Here is a tiny trained network, its code and every weight. The questions are about switching its units off for an input and a class, where a switched-off unit gives its printed mean instead of its output.

import numpy as np


def w(rows, s, z=0):
    codes = np.array(rows[::2]) - 128.0
    scale = np.full(codes.shape[1], s)
    scale[-1] = z or s
    return codes * scale


def f(y):
    return y / 2 * (1 + np.tanh(0.7978845608 * (y + 0.044715 * y**3)))


def log_softmax(a):
    a = a - a.max(-1, keepdims=True)
    return a - np.log(np.exp(a).sum(-1, keepdims=True))


def net(x, mask):
    res = np.array(x, float).reshape(1, 3) / 4 @ E
    y = f(res @ A[0][:, :-1].T + A[0][:, -1])
    res = res + np.where(mask, y, B[0][:, -1]) @ B[0][:, :-1]
    return log_softmax(res[-1] @ U[:, :-1].T + U[:, -1])


A, B = {}, {}
E = w([
[186,45,128,216],'x0',
[243,179,127,150],'x1',
[175,59,126,2],'x2',
],0.0086)
A[0] = w([
[119,193,114,201,127],'n0',
[48,55,123,131,115],'n1',
[118,170,118,106,104],'n2',
[150,152,185,154,122],'n3',
[109,176,152,184,108],'n4',
[186,157,112,127,91],'n5',
[224,161,86,112,149],'n6',
[136,133,126,121,250],'n7',
[114,165,138,83,120],'n8',
[69,141,128,198,115],'n9',
[156,74,124,177,112],'n10',
[192,82,141,45,144],'n11',
[98,248,147,65,128],'n12',
[206,168,157,129,117],'n13',
[158,64,125,178,121],'n14',
[69,83,135,131,111],'n15',
[54,62,117,118,178],'n16',
[165,59,115,65,103],'n17',
[209,192,128,134,142],'n18',
[150,53,162,182,137],'n19',
],0.014,0.012)
B[0] = w([
[191,166,163,70,209],'n0',
[39,187,152,102,182],'n1',
[115,129,89,100,140],'n2',
[122,152,130,127,149],'n3',
[147,158,139,59,179],'n4',
[66,147,122,69,151],'n5',
[86,168,169,173,218],'n6',
[210,121,184,252,252],'n7',
[126,136,79,119,158],'n8',
[165,186,150,94,195],'n9',
[107,131,52,117,177],'n10',
[185,170,152,87,225],'n11',
[116,146,5,199,222],'n12',
[53,169,148,113,185],'n13',
[111,135,42,146,189],'n14',
[73,167,140,116,158],'n15',
[119,196,182,213,211],'n16',
[145,199,108,45,187],'n17',
[58,181,167,173,211],'n18',
[129,135,45,186,203],'n19',
],0.025,0.011)
U = w([
[30,174,169,124,144],'0',
[205,198,118,43,117],'1',
[117,147,7,129,156],'2',
[164,119,167,157,255],'3',
[146,80,142,70,91],'4',
[81,117,150,69,85],'5',
[129,56,130,127,87],'6',
[131,74,152,77,90],'7',
],0.011,0.0068)

Each question gives the input, the list of numbers given to net, and the class t.
The units are the neurons (one row each of A and B). Each row of codes is followed by its name. A weight is (code - 128) times the scale printed after its matrix; where a second scale follows, it is the last column's (A, B and U).
mask holds one flag per neuron, in row order. A switched-off neuron (its flag False) gives its mean, the last column of its row in B, instead of its output. The means were averaged over made-up inputs and are rounded, as every weight is.
A unit's drop is (log p(t) with every unit on - log p(t) with that unit switched off) / (log p(t) with every unit on - log p(t) with every unit switched off).
The circuit of an input: a set's keep is (log p(t) with only the set's units on - log p(t) with every unit switched off) / (log p(t) with every unit on - log p(t) with every unit switched off). Starting from the 12 units with the biggest drops (on a tie, the unit counted first), units are removed one at a time, each time the one whose removal leaves the highest keep (on an exact tie, the one counted first), for as long as the keep stays at least 0.8.
units of the circuit, in order: the units of the circuit, biggest drop first
most important unit: the unit with the biggest drop
top k neurons: the k neurons with the biggest drops, biggest first
drop when u is switched off: that unit's drop, to one decimal
input [-6,-1,-6], class 1: most important unit : n0
input [4,2,-4], class 1: top 4 neurons : [n12; n0; n4; n9]
input [2,-3,1], class 3: top 2 neurons : [n18; n13]
input [6,-3,5], class 2: top 2 neurons : [n19; n0]
input [8,-7,-4], class 2: top 3 neurons : [n19; n14; n10]
input [5,4,-6], class 1: top 3 neurons : [n0; n12; n4]
input [5,5,0], class 0: top 2 neurons : [n12; n18]
input [2,3,2], class 3: top 2 neurons : [n1; n15]
input [-6,7,2], class 0: top 2 neurons : [n18; n6]
input [6,-3,-7], class 1: top 3 neurons : [n0; n9; n12]
input [5,0,-5], class 1: top 3 neurons : [n12; n0; n9]
input [-6,-5,-6], class 1: top 2 neurons : [n9; n0]
input [4,-4,6], class 1: top 2 neurons : [n17; n11]
input [0,2,-1], class 3: top neuron : [n1]
input [-6,1,5], class 2: top 2 neurons : [n12; n0]
input [-7,0,5], class 2: drop when n12 is switched off : 2.1
input [5,6,-3], class 0: drop when n13 is switched off : 0.1
input [-7,-4,-4], class 2: drop when n12 is switched off : 0.9
input [8,-3,-5], class 2: drop when n19 is switched off : 0.2
input [-6,2,-4], class 2: units of the circuit, in order : [n12]
